Table B holds the same points as the rows below and some others, measured another way and shuffled. Each row below is followed by which row of B it is.
B:
1: [-255  -71 -396  341  133   75  338   42  307    3  103  357   27 -161
  -48 -245  169 -188  234  131 -180 -417  195  351  420   62 -181 -139]
2: [  64 -238  366 -184  -97  175 -107  152 -166    5 -108   45 -108   23
  193 -174   11  107  -70 -174  171  279 -174  103 -230  253  -67   19]
3: [ 542  135 -119 -293  -48  -21 -508  180 -189  289   41 -269   65  290
  205  132 -330  229  116   17 -145  257 -179 -440 -191   -9  146  153]
4: [  20 -222  165  -70    9   23  113    4  140  116  228  238 -126 -339
 -101 -195   77  -35  -62   94 -120 -120  160  -63  518  194   -9  -86]
5: [  81  -14 -174   30  -23  140 -162  249 -102   86 -143   16    1  214
  205  -59  -97   64  158 -153  -11  144 -149   52 -330  110  -46   57]
6: [  63   11   69 -105   22  190  -73  103 -146  -46 -192 -116   90  317
  347 -164  -17  125  141  -13  245  102 -287  290 -293   76 -184   40]
7: [  51  -27 -258  111   93  -23  106    2  217   96  178  154   58  -97
   -8 -136   36  -52  165  203 -193 -280  139   90  440   11  -76  -81]
8: [ -20  -97  422 -181  143   97  290 -286  108 -234   42  -70  197   39
  296 -381  233   92   54  427  373 -282 -147  647  469  -23 -366 -157]
9: [-291  -96  550 -222   50  388  206   47 -219 -165 -286    5  -65  133
  303 -389  204   69  -43  -92  598   66 -392  470 -204  294 -324  -11]
10: [ 202  179 -370  -19   21  107 -263  258 -119  203 -104  -96   61  321
  184   30 -201   99  252  -72  -88   83 -169 -153 -295   27    7  108]
11: [ 425  149 -353 -105  -26   -2 -426  253 -112  285   21 -156   67  275
  152  118 -300  147  193  -29 -237  179 -107 -375 -217   -7  127  131]
12: [ 110 -107  249 -173  -34  173 -104  103 -165  -38 -152  -83   20  195
  302 -166  -11  146   37  -58  233  206 -264  225 -269  147 -131   34]
13: [-287 -183 -111  173  -54  263   56  377  -51  144 -110  372 -284 -141
  -75 -155   36 -134   21 -402  -58  113    3  -73 -227  397    0   37]
14: [ 253 -284  703 -444    8  -38   49 -250   69   12  297  -26  -21 -305
   60 -256   96  144 -205  344  138  -45   15   47  694  119  -87 -113]
15: [ 116  -89   23  -25   93  -17  105 -123  168  -41  138   34  135  -14
  159 -205   80   40  128  317   -4 -228   32  313  421  -39 -176 -105]
16: [ 797  195  -44 -440  -38 -119 -625   63 -191  267  104 -473  203  407
  312  173 -390  357  139  224 -128  267 -234 -430 -111 -145  146  150]
17: [ 111  103 -220  -48   10  158 -196  254 -124  176 -108  -42   -6  234
  158  -27 -147   75  160 -118  -15  110 -171 -132 -264  102   -6   93]
18: [-347   54 -301  264  193  170  407    9  232  -43    9  262   61  -47
   27 -314  214 -164  244  168   34 -470   57  436  388   65 -282 -113]
19: [ -67 -179   65  -11  -70  210  -70  283 -119   98 -120  173 -165  -12
   75 -133  -16   -4   -7 -288   38  210 -101  -25 -275  298  -16   49]
20: [-437 -304   44  228   47  186  411  114  218   20  101  538 -244 -458
 -206 -341  262 -241  -39 -101  -59 -253  210  204  440  339 -129 -141]
21: [ 226   89 -357  -51  -68   96 -380  415 -148  384  -15   43 -145  100
  -26  117 -283   48  112 -285 -286  244  -52 -571 -293  191  202  162]
22: [ -14   26 -601  257   60  -24   33  226  267  363  281  363 -137 -291
 -290   -4  -81 -178  176   -4 -532 -283  331 -406  481  111  126  -25]
23: [ -87 -126   21  -21  -27  177  -17  258  -36  210   27  245 -240 -181
  -95 -126  -14  -53  -30 -218  -79   73   19 -230   35  313   33   29]
24: [  26 -240  198 -106 -122  200 -153  299 -175  114 -116  137 -198  -20
   91 -104  -49   52  -69 -331   36  321 -128  -98 -327  333   36   66]
25: [ -19  319 -728  183   61  190 -198  442  -78  329 -139   55  -46  290
   31   66 -221  -51  337 -240 -223   -7 -109 -328 -359  100   49  154]
26: [-658   84 -579  525  231  270  581  138  311  -18  -74  494  -21 -108
  -91 -357  290 -319  322   15  -25 -596  130  502  326  138 -312 -137]
27: [-474   72 -418  370  210  207  496   68  280    9   17  377   -2 -133
  -76 -328  236 -248  256  104  -28 -552  121  388  421  111 -278 -128]
28: [ 715   71  445 -573   -4  -52 -422 -175 -230  -31   -5 -585  324  484
  542  -33 -193  435   58  395  269  238 -397  115  -69 -167 -119   68]
29: [-209 -209  -90  124  -88  224  -22  412  -47  223  -52  394 -334 -229
 -147 -116   -1 -119  -38 -440 -147  177   60 -240 -173  413   81   38]
30: [ 139  106 -271  -18    3  124 -223  268 -114  188 -100  -34    1  229
  149   -2 -161   66  178 -122  -78  110 -146 -144 -274   99   15   99]
31: [ 485   -4  403 -435    4   27 -274 -130 -190  -96  -61 -424  265  405
  507 -122  -95  340   75  286  308  185 -359  279 -112  -94 -166   27]
32: [ 374  209 -260 -158   22   42 -344  156 -135  202  -47 -249  139  379
  259   52 -245  178  229   57  -61  110 -212 -178 -215  -53   14  120]
33: [-265  -39 -231  255  173   98  396  -52  293  -60   90  281   77 -119
    6 -307  213 -151  212  236  -29 -473  121  451  508   30 -263 -154]
34: [ 106 -159  360 -245  -24  104  -49   52  -75   77   42   20  -92  -87
  103 -180   15   97  -76   18  107  117  -92  -16  136  205  -57  -10]
35: [-188 -236  149  -14 -101  266  -46  386 -144  171 -111  302 -347 -177
  -64 -144   -3  -61 -101 -449    9  277  -63 -197 -278  451   51   68]
36: [ 441 -287  693 -500  -38  -98 -129 -210   18   64  316 -111    0 -248
   93 -173   -2  212 -215  335   58   76   11 -104  586   98    2  -73]
37: [ 435  114 -236 -180   48 -131 -243   27  123  366  336  -51   25  -94
  -87   61 -213   81   97  264 -371 -124  136 -522  520  -34  157   25]
38: [ 180  189 -295  -46   47  125 -209  196 -117  114 -132 -149  122  380
  268  -17 -157  114  249    0   16   51 -226   12 -287   -7  -70   89]
39: [-167 -244  173  -23  -79  233   10  282 -101  104  -82  268 -264 -169
  -13 -181   44  -45  -79 -319   42  190  -55  -56 -146  379  -12   22]
40: [-200  -25 -279  241  125  117  285   22  215  -48   11  225   76   -5
   74 -249  151 -109  240  133  -27 -340   54  412  266   37 -223 -117]
41: [ 111  159 -437   47   10  141 -226  333  -96  246  -98   20  -26  227
   79   32 -189   17  222 -170 -152   90 -108 -243 -291   99   47  114]
42: [-190 -490  706 -138   -4  125  336 -128  105 -151  113  294 -154 -421
   35 -418  306  -24 -226   81  234  -67   51  427  496  306 -216 -178]
43: [-529  -88 -194  236   21  362  234  415  -18  178 -142  485 -342 -214
 -178 -230  118 -235   35 -444  -11  -38   20  -75 -120  448  -53   20]
44: [-225  -29 -175  183  163  104  353  -34  256   -4  109  262   38 -147
  -14 -292  188 -139  173  205  -19 -426  108  339  512   62 -219 -133]
45: [-426 -162  -81  188   -7  314  189  365  -17  141 -115  443 -315 -225
 -134 -224  116 -182    6 -396  -14    8   23  -34 -104  425  -47   10]
46: [ 155 -387  778 -392  -27   12   85 -184   44  -24  247   77 -110 -378
   38 -291  141  109 -263  222  151   22   25   80  601  211  -81 -115]
47: [-254 -118  436  -76  201  178  514 -325  166 -336  -22   54  192    0
  303 -519  379   14   84  436  489 -428 -140  907  538    6 -502 -212]
48: [-169  125 -191   68  193  121  283  -37  183   55   89  123   78  -39
   18 -255  125  -77  196  259   35 -437   15  213  486   29 -225  -81]
49: [-397  184 -451  281  120  366  175  318  -67   15 -334  156    4  302
  189 -201   63 -112  317 -230  161 -136 -218  337 -412  165 -241   43]
50: [-229  -14 -333  192  -13  263  -21  417  -77  186 -180  271 -194   39
  -17  -92  -37 -110  144 -381  -84   90  -57  -95 -346  295   -2   70]
51: [  39 -233  -46   70  -54   54  -23  171   76  114   85  246 -117 -176
  -26 -114    2  -36   19  -98 -189   39  108  -16  103  192   18  -37]
52: [ 249  -92  493 -349  107  -15  105 -324   71 -124  164 -186  211   18
  276 -285  116  184    7  515  277 -187 -130  383  569  -66 -255 -124]
53: [-738  -88 -117  382  211  328  717   10  267 -178  -98  483  -58 -198
  -14 -516  436 -290  177   47  235 -553   55  749  394  221 -435 -202]
54: [ -57  -73 -154   71  -57  204 -114  353 -113  166 -124  179 -167   40
   47  -70  -69  -22   75 -327  -79  186  -75 -135 -329  275   28   81]
55: [  25  -34 -185   76   73   25   79   41  165  108  146  157   16  -97
  -13 -140   29  -35  135  135 -159 -214  104   44  356   56  -56  -62]
56: [  95   52   72 -149   28  185 -103  112 -167   -4 -179 -140   79  308
  325 -142  -43  133  138  -13  221  102 -290  193 -274   78 -160   57]
57: [ 585  116 -382 -164   25 -237 -364   81  151  465  449  -40   18 -135
 -163  166 -312   83  112  262 -575 -100  231 -734  571  -74  269   51]
58: [ 287  -59   42 -200   26  -89  -96    1  137  310  377   93  -90 -318
 -179  -55  -88   34  -38  218 -292 -124  194 -460  674   98  125  -21]
59: [-166 -292  205   52   46   79  306  -56  216  -30  165  319  -87 -340
  -47 -323  227  -92  -28  131   -5 -229  150  286  530  190 -162 -160]
60: [-263 -117 -603  389  -94  228  -82  614  -12  323 -109  500 -353 -137
 -213   10 -101 -214  132 -614 -397  161  137 -353 -406  391  172   90]
61: [  66    8 -248   81  118  -20  119  -29  229  104  206  134   76  -99
  -23 -145   34  -49  175  261 -189 -331  138   71  520  -21  -84  -86]
62: [ 431  -64  491 -445  -26   69 -268  -77 -221  -68  -85 -358  166  325
  463 -127  -86  325   -4  185  325  255 -361  212 -160    1 -141   38]
63: [  58 -100    4  -35   77  -13  119  -46  193  108  248  161  -12 -221
  -61 -179   54  -34   41  227 -139 -244  141   -6  579   80  -57  -82]
64: [ -79 -250  208  -60  -88  215  -47  261 -129   56 -117  188 -200  -71
   85 -170   24   13  -57 -282   84  233 -101   28 -248  322  -30   28]
65: [ 206  -73  292 -268  -46  141 -189   94 -187   44  -97 -136    6  174
  273 -119  -67  173   -2  -29  194  231 -256   47 -205  138  -68   60]
66: [ 215  118 -310  -32    0  109 -270  264 -117  192  -97  -75   26  282
  181   29 -185   92  208 -110  -95  130 -156 -156 -313   56   23  110]
67: [-176 -104  -79  111  101   88  271   13  223   58  148  282  -59 -240
  -82 -254  146 -117   83  135  -79 -318  149  152  512  144 -138 -103]
68: [-313 -307  147  128  -52  268  164  243  -33  -35 -153  346 -210 -135
   58 -265  157  -89  -24 -309  104  101  -39  277 -182  356 -132  -42]
69: [ 281   10  -90 -166   55  -90 -107   13  150  315  353   67  -47 -238
 -150  -23 -112   29   19  233 -306 -157  172 -439  616   55  118  -22]
70: [ 227   60 -250  -55  -51  105 -325  302 -158  222  -84  -47  -33  233
  147   50 -212   98  148 -180 -123  213 -142 -244 -345  109   75  123]
71: [-131 -399  675 -194  -87  262   92   70 -160 -164 -168  117 -149  -76
  237 -340  172   79 -179 -175  381  253 -217  409 -190  342 -196  -48]
72: [ 774   -9  416 -628 -100  -78 -602   14 -277  209  101 -454   88  255
  319   92 -331  395  -66  152   29  428 -272 -421  -96   -1  139  139]

[ -64   45   39  -60 -393 -309  184  -81 -148  198   65   87  -73  -48
  -38  269 -172  217 -281  230  -54  332  160   57   50 -133   34 -323
  -60   99  197  233] : 18
[ 188  197  164  -82 -235 -343  388 -123   78  197  -66  245 -342   82
   86  621 -216  -10 -488  312 -251  342  185  197  124   16   -8 -418
  105  -79  183  -90] : 37
[-280  552 -247 -228  434  -31 -311  424  889  -63   69  417  -32  335
    6   84 -126 -703  146  266 -210  169  125 -322  180 -467 -218  397
 -338  136 -104   71] : 9
[-321 -398  101 -164 -471  -90  -95 -261 -499  -15  371  -56  215 -166
 -338  -16 -104  535   67  -83  357  211   59 -117 -158  -47  111 -156
 -142   30  173  263] : 40
[ -32 -303  185 -108 -458 -151  -64 -353 -311  225  190   27   32 -177
 -148  138 -209  380 -214   -2   55  297  128   39 -159   -7  151 -189
   23  -93   54   67] : 69
[ 187  370 -168   77  -64 -181 -575   90  655  668 -212  164   -7 -161
  272 -175 -417 -421 -319  297 -607  336  213  -80  -44 -496    6  305
  -37   57 -404  149] : 42
[  -9 -302  186 -103 -453 -151  -64 -367 -324  212  189   15   28 -195
 -146  146 -203  403 -211   -2   70  283  114   43 -164   22  147 -205
   47 -110   56   44] : 1
[-268 -432   41 -109 -522  -63 -416 -274 -375  230  321  -92  304 -281
 -262 -262 -198  476   33 -106  203  264  104 -164 -254 -191  170   36
 -162   60  -27  340] : 53
[-268 -115   37 -296 -332 -190   32  -78   15   93  277  279  -68  118
 -173  230 -143  127 -149  103   -1  374  241  -43  -24 -209   63  -99
 -270  144  164  202] : 15
[  65 -239  119  204   22  194 -690 -370 -292   45  103 -402  468 -523
 -188 -389 -178  279  287 -221  349 -140 -267 -278 -271  123   44  212
  326 -436 -320 -170] : 43
[-295  184 -251   56  199  108 -770  198  291   49  113 -116  438 -183
 -125 -513 -138 -191  411   27  113   -7 -101 -474  -66 -391 -117  482
 -166   41 -278  247] : 71
[-284 -475  145 -156 -615 -153  -22 -337 -614   78  369  -69  168 -197
 -322   31 -117  649  -42  -69  317  283  107  -50 -181  -27  167 -256
 -122   48  207  296] : 61
[-144  -70   92 -280 -369 -254  180 -107   13  130  204  326 -184  133
 -107  383 -163  112 -287  164  -86  404  266   67    8 -156   69 -228
 -204   98  198  132] : 48
[ -54  -18  108  189   94   47  -95 -182 -436 -318  101 -365  318 -303
 -234  -19   -8  319  306  -53  531 -190 -325 -221   -3  241 -108 -162
  293 -320   65 -124] : 21
[ 235  436  -76  234  284  -30 -449   48  419  211 -220  -98  112 -228
  168 -101 -247 -356   -6  196 -199  -15 -119 -179   36 -133 -143  199
  249 -248 -319 -166] : 68
[ 333  512   60  223  390  -56  -48   -2  302  -28 -255  -72  -46 -128
  153  257 -167 -304  -62  237  -74  -89 -200  -81  157  133 -193  -79
  423 -382 -120 -379] : 50
[ 260  -14  130  220  216  183 -663 -312   39   90  -41 -276  299 -441
  -35 -227 -229  -27  146 -122  117 -146 -249 -209 -189  134   -8  245
  430 -535 -415 -385] : 29
[ -34  437  -24   46  281 -110  120  154  195 -219  -47   36  -18   55
  -14  278  -51 -208   72  246   84  -10 -120 -156  230    0 -214 -127
   92 -103  120  -94] : 5
[-207  192  -14    5  114  -75  111   82 -122 -328  129  -66  129    7
 -180  162   24   71  207  116  333  -19 -147 -217  146   30 -156 -176
   21  -56  210   53] : 17
[ 116 -556  324  148 -588  -85 -132 -644 -868  179  174 -389  255 -548
 -230  -32 -192  820 -130 -172  352  105 -111   50 -292  299  213 -349
  362 -335   28  -24] : 22
[ 696  408  236  443  448   40 -234 -297  168   82 -408 -307    8 -419
  231  194 -253 -224 -132  114  -82 -227 -348   -5   31  395 -137  -74
  823 -756 -353 -732] : 60
[ -69 -283   44   83 -456  -83 -449 -277 -357  354  134 -235  314 -421
 -125 -290 -243  429  -35  -39  109  199   21 -116 -225 -144  135   -7
   37  -37 -116  267] : 4
[ 229  179  140  -74 -267 -319  215 -145  150  340  -86  249 -298   19
  135  481 -270  -40 -507  292 -339  382  216  191   65  -65   24 -310
   93  -58   74  -73] : 27
[-435  177 -175  -80  142   -5 -211  217   61 -271  229  -13  269   24
 -242 -123    1  -41  389   84  322    7  -88 -372   85 -233 -159  121
 -225  101  102  249] : 12
[ -95 -374  111   25 -577 -147 -230 -354 -542  276  190 -198  244 -379
 -189 -123 -202  579 -106  -49  171  241   48  -35 -223  -47  168 -179
   38  -35   17  265] : 58
[-395 -188   65  -96    7   60  -71 -108 -416 -445  362 -156  313  -83
 -416   -4   64  350  413 -116  641  -80 -190 -302  -17  101  -65  -82
  -44 -127  212   54] : 30
[ -49  538   -4  -90  293 -200  412  211  330 -288  -24  251 -234  282
   -1  586  -27 -329  -60  328    3   84  -19  -62  334  -14 -238 -251
   10  -48  262 -147] : 3
[-435 -150   33 -112   23   63  -55  -54 -386 -483  383 -138  320  -47
 -418    5   88  328  452 -113  646  -73 -194 -328    6   80  -94  -63
  -84  -73  231   80] : 49
